Here is a tiny trained network, its code and every weight. The questions are about switching its units off for an input and a class, where a switched-off unit gives its printed mean instead of its output.

import numpy as np


def w(rows, s, z=0):
    codes = np.array(rows[::2]) - 128.0
    scale = np.full(codes.shape[1], s)
    scale[-1] = z or s
    return codes * scale


def f(y):
    return y / 2 * (1 + np.tanh(0.7978845608 * (y + 0.044715 * y**3)))


def log_softmax(a):
    a = a - a.max(-1, keepdims=True)
    return a - np.log(np.exp(a).sum(-1, keepdims=True))


def net(x, mask):
    res = np.array(x, float).reshape(1, 4) / 4 @ E
    y = f(res @ A[0][:, :-1].T + A[0][:, -1])
    res = res + np.where(mask, y, B[0][:, -1]) @ B[0][:, :-1]
    return log_softmax(res[-1] @ U[:, :-1].T + U[:, -1])


A, B = {}, {}
E = w([
[78,163,87,255],'x0',
[128,132,129,132],'x1',
[48,126,232,149],'x2',
[191,21,160,195],'x3',
],0.0076)
A[0] = w([
[130,117,106,135,254],'N1',
[147,108,144,74,119],'N2',
[195,91,171,188,141],'N3',
[131,109,130,143,125],'N4',
[104,145,111,192,101],'N5',
[193,144,7,119,110],'N6',
[176,39,118,168,130],'N7',
[163,52,141,175,121],'N8',
[102,134,217,144,100],'N9',
[182,86,158,163,125],'N10',
[154,96,176,56,125],'N11',
[156,121,168,64,109],'N12',
[97,254,67,75,117],'N13',
[155,98,156,87,128],'N14',
[159,107,179,58,117],'N15',
[96,157,237,137,87],'N16',
[190,58,147,176,102],'N17',
[146,110,153,65,117],'N18',
[127,145,103,218,131],'N19',
[100,191,117,97,119],'N20',
[39,147,226,120,105],'N21',
[214,166,68,133,125],'N22',
[152,105,174,58,118],'N23',
[91,149,109,195,126],'N24',
[175,126,51,112,104],'N25',
[109,140,119,175,83],'N26',
[99,151,106,185,130],'N27',
],0.0091,0.0084)
B[0] = w([
[36,59,167,71,253],'N1',
[129,107,86,158,155],'N2',
[132,169,125,76,194],'N3',
[134,138,123,117,131],'N4',
[119,134,67,155,151],'N5',
[199,56,254,186,186],'N6',
[117,212,153,80,197],'N7',
[107,225,140,93,184],'N8',
[200,130,173,140,153],'N9',
[119,204,119,73,169],'N10',
[100,117,49,173,186],'N11',
[134,127,74,171,164],'N12',
[145,212,140,87,222],'N13',
[104,124,87,135,160],'N14',
[109,126,53,181,180],'N15',
[207,108,191,206,158],'N16',
[141,240,135,93,182],'N17',
[145,110,67,160,162],'N18',
[90,105,75,135,184],'N19',
[170,178,143,96,162],'N20',
[196,112,199,159,185],'N21',
[167,94,203,160,169],'N22',
[123,113,39,180,177],'N23',
[98,108,71,141,171],'N24',
[194,81,169,192,153],'N25',
[146,153,70,184,129],'N26',
[106,87,60,134,164],'N27',
],0.0068,0.0072)
U = w([
[227,63,255,196,104],'0',
[103,85,147,70,254],'1',
[145,241,133,40,57],'2',
[112,75,2,176,74],'3',
],0.0085,0.0077)

Each question gives the input, the list of numbers given to net, and the class t.
The units are the neurons (one row each of A and B). Each row of codes is followed by its name. A weight is (code - 128) times the scale printed after its matrix; where a second scale follows, it is the last column's (A, B and U).
mask holds one flag per neuron, in row order. A switched-off neuron (its flag False) gives its mean, the last column of its row in B, instead of its output. The means were averaged over made-up inputs and are rounded, as every weight is.
A unit's drop is (log p(t) with every unit on - log p(t) with that unit switched off) / (log p(t) with every unit on - log p(t) with every unit switched off).
The circuit of an input: a set's keep is (log p(t) with only the set's units on - log p(t) with every unit switched off) / (log p(t) with every unit on - log p(t) with every unit switched off). Starting from the 12 units with the biggest drops (on a tie, the unit counted first), units are removed one at a time, each time the one whose removal leaves the highest keep (on an exact tie, the one counted first), for as long as the keep stays at least 0.8.
units of the circuit, in order: the units of the circuit, biggest drop first
most important unit: the unit with the biggest drop
top k neurons: the k neurons with the biggest drops, biggest first
drop when u is switched off: that unit's drop, to one decimal
input [5,7,7,-5], class 0: units of the circuit, in order -> N21, N16
input [-3,-3,4,-1], class 0: most important unit -> N21
input [8,-8,8,-1], class 0: top 3 neurons -> N21, N16, N9
input [8,3,6,-3], class 3: units of the circuit, in order -> N24, N27
input [0,-3,-4,2], class 0: units of the circuit, in order -> N6, N22
input [6,-6,-3,6], class 1: top 2 neurons -> N13, N1
input [-3,2,2,-1], class 3: top 3 neurons -> N6, N7, N13
input [8,-4,5,6], class 3: top 4 neurons -> N19, N24, N27, N5
input [-7,3,-2,-4], class 3: drop when N23 is switched off -> 0.1
input [-3,2,-1,-1], class 3: drop when N9 is switched off -> 0.1
input [0,4,-8,-6], class 0: drop when N6 is switched off -> 0.3
